Below are the code and all the weights of a small trained network. Each question names an input and a class and asks about switching units off, where a switched-off unit gives its printed mean instead of its output.

import numpy as np


def w(rows, s, z=0):
    codes = np.array(rows[::2]) - 128.0
    scale = np.full(codes.shape[1], s)
    scale[-1] = z or s
    return codes * scale


def f(y):
    return y / 2 * (1 + np.tanh(0.7978845608 * (y + 0.044715 * y**3)))


def log_softmax(a):
    a = a - a.max(-1, keepdims=True)
    return a - np.log(np.exp(a).sum(-1, keepdims=True))


def net(x, mask):
    res = np.array(x, float).reshape(1, 6) / 4 @ E
    y = f(res @ A[0][:, :-1].T + A[0][:, -1])
    res = res + np.where(mask, y, B[0][:, -1]) @ B[0][:, :-1]
    return log_softmax(res[-1] @ U[:, :-1].T + U[:, -1])


A, B = {}, {}
E = w([
[81,131,112,229,90,112],'x0',
[180,104,122,159,168,1],'x1',
[134,89,145,69,29,112],'x2',
[167,54,35,157,114,101],'x3',
[184,234,98,145,36,101],'x4',
[66,202,23,101,156,96],'x5',
],0.0068)
A[0] = w([
[42,185,146,113,69,183,202],'neuron 1',
[53,159,162,97,67,203,171],'neuron 2',
[144,100,42,155,81,61,203],'neuron 3',
[108,136,179,195,209,108,199],'neuron 4',
[116,141,148,22,128,149,246],'neuron 5',
[126,142,138,92,254,126,244],'neuron 6',
[135,135,144,60,221,124,208],'neuron 7',
[208,104,178,142,73,91,225],'neuron 8',
[88,161,94,52,94,108,243],'neuron 9',
[121,128,171,189,212,111,203],'neuron 10',
[138,210,86,173,116,158,169],'neuron 11',
[123,62,59,148,147,173,194],'neuron 12',
[180,43,174,139,106,158,228],'neuron 13',
[129,94,86,60,195,158,206],'neuron 14',
[105,226,88,126,58,113,253],'neuron 15',
[116,96,82,208,164,89,220],'neuron 16',
[123,195,35,149,76,92,231],'neuron 17',
[176,116,220,138,50,145,228],'neuron 18',
[130,211,103,139,118,159,174],'neuron 19',
[142,236,77,147,85,114,206],'neuron 20',
[122,78,117,203,207,124,226],'neuron 21',
[180,56,178,165,134,146,241],'neuron 22',
[128,119,106,48,176,104,186],'neuron 23',
],0.0079,0.0036)
B[0] = w([
[70,94,213,135,198,129,236],'neuron 1',
[71,77,199,112,166,116,236],'neuron 2',
[172,115,97,209,80,35,214],'neuron 3',
[48,219,67,53,154,115,218],'neuron 4',
[163,64,168,78,167,150,237],'neuron 5',
[136,124,2,46,195,161,255],'neuron 6',
[168,110,67,34,175,153,226],'neuron 7',
[178,170,152,79,62,86,221],'neuron 8',
[161,95,161,150,192,93,206],'neuron 9',
[60,205,44,58,135,110,217],'neuron 10',
[129,182,151,189,158,171,192],'neuron 11',
[91,84,81,192,95,165,194],'neuron 12',
[108,116,146,100,46,171,241],'neuron 13',
[146,71,57,124,142,167,214],'neuron 14',
[166,161,190,178,193,132,245],'neuron 15',
[79,144,87,163,100,79,215],'neuron 16',
[183,174,140,211,162,98,232],'neuron 17',
[140,154,223,52,81,117,243],'neuron 18',
[136,156,165,181,199,197,189],'neuron 19',
[183,199,179,196,179,160,231],'neuron 20',
[33,150,30,122,87,110,233],'neuron 21',
[87,147,128,91,53,154,240],'neuron 22',
[174,82,69,100,149,121,189],'neuron 23',
],0.0075,0.0056)
U = w([
[221,55,66,63,201,156,153],'0',
[60,58,222,111,182,131,142],'1',
[229,168,133,185,136,29,42],'2',
[91,77,58,226,57,64,142],'3',
[160,201,163,201,199,224,120],'4',
[106,45,101,130,56,220,12],'5',
[168,156,196,47,2,120,247],'6',
[37,217,47,68,157,115,151],'7',
],0.0067,0.0011)

Each question gives the input, the list of numbers given to net, and the class t.
The units are the neurons (one row each of A and B). Each row of codes is followed by its name. A weight is (code - 128) times the scale printed after its matrix; where a second scale follows, it is the last column's (A, B and U).
mask holds one flag per neuron, in row order. A switched-off neuron (its flag False) gives its mean, the last column of its row in B, instead of its output. The means were averaged over made-up inputs and are rounded, as every weight is.
A unit's drop is (log p(t) with every unit on - log p(t) with that unit switched off) / (log p(t) with every unit on - log p(t) with every unit switched off).
The circuit of an input: a set's keep is (log p(t) with only the set's units on - log p(t) with every unit switched off) / (log p(t) with every unit on - log p(t) with every unit switched off). Starting from the 12 units with the biggest drops (on a tie, the unit counted first), units are removed one at a time, each time the one whose removal leaves the highest keep (on an exact tie, the one counted first), for as long as the keep stays at least 0.8.
circuit, biggest first: the units of the circuit, biggest drop first
unit that matters most: the unit with the biggest drop
k most important neurons: the k neurons with the biggest drops, biggest first
drop of u: that unit's drop, to one decimal
input [6,-5,-4,0,-8,-7], class 7: circuit, biggest first : (neuron 4; neuron 21)
input [2,0,0,5,-7,-5], class 5: unit that matters most : neuron 13
input [6,3,3,-2,3,8], class 2: circuit, biggest first : (neuron 3; neuron 17)
input [7,-1,-3,7,-7,-7], class 3: circuit, biggest first : (neuron 16; neuron 21)
input [-7,0,-6,0,-1,-8], class 7: circuit, biggest first : (neuron 10; neuron 4; neuron 22)
input [8,-4,4,1,-2,1], class 1: circuit, biggest first : (neuron 1; neuron 2; neuron 6)
input [0,-4,-2,-6,0,1], class 1: circuit, biggest first : (neuron 2; neuron 1)
input [8,-1,-5,2,-3,-2], class 7: circuit, biggest first : (neuron 4; neuron 21)
input [-8,-6,7,-5,-2,4], class 1: 2 most important neurons : (neuron 2; neuron 1)
input [4,5,-7,2,5,5], class 2: 3 most important neurons : (neuron 3; neuron 17; neuron 16)
input [-8,-1,-3,5,-3,-8], class 5: 2 most important neurons : (neuron 13; neuron 22)
input [5,3,-6,6,-2,-7], class 3: drop of neuron 3 : 0.3
input [-4,7,8,7,-4,-1], class 3: drop of neuron 3 : 0.5
input [-2,-7,1,8,-5,-6], class 5: unit that matters most : neuron 12
input [1,5,-4,4,5,5], class 2: drop of neuron 3 : 0.2
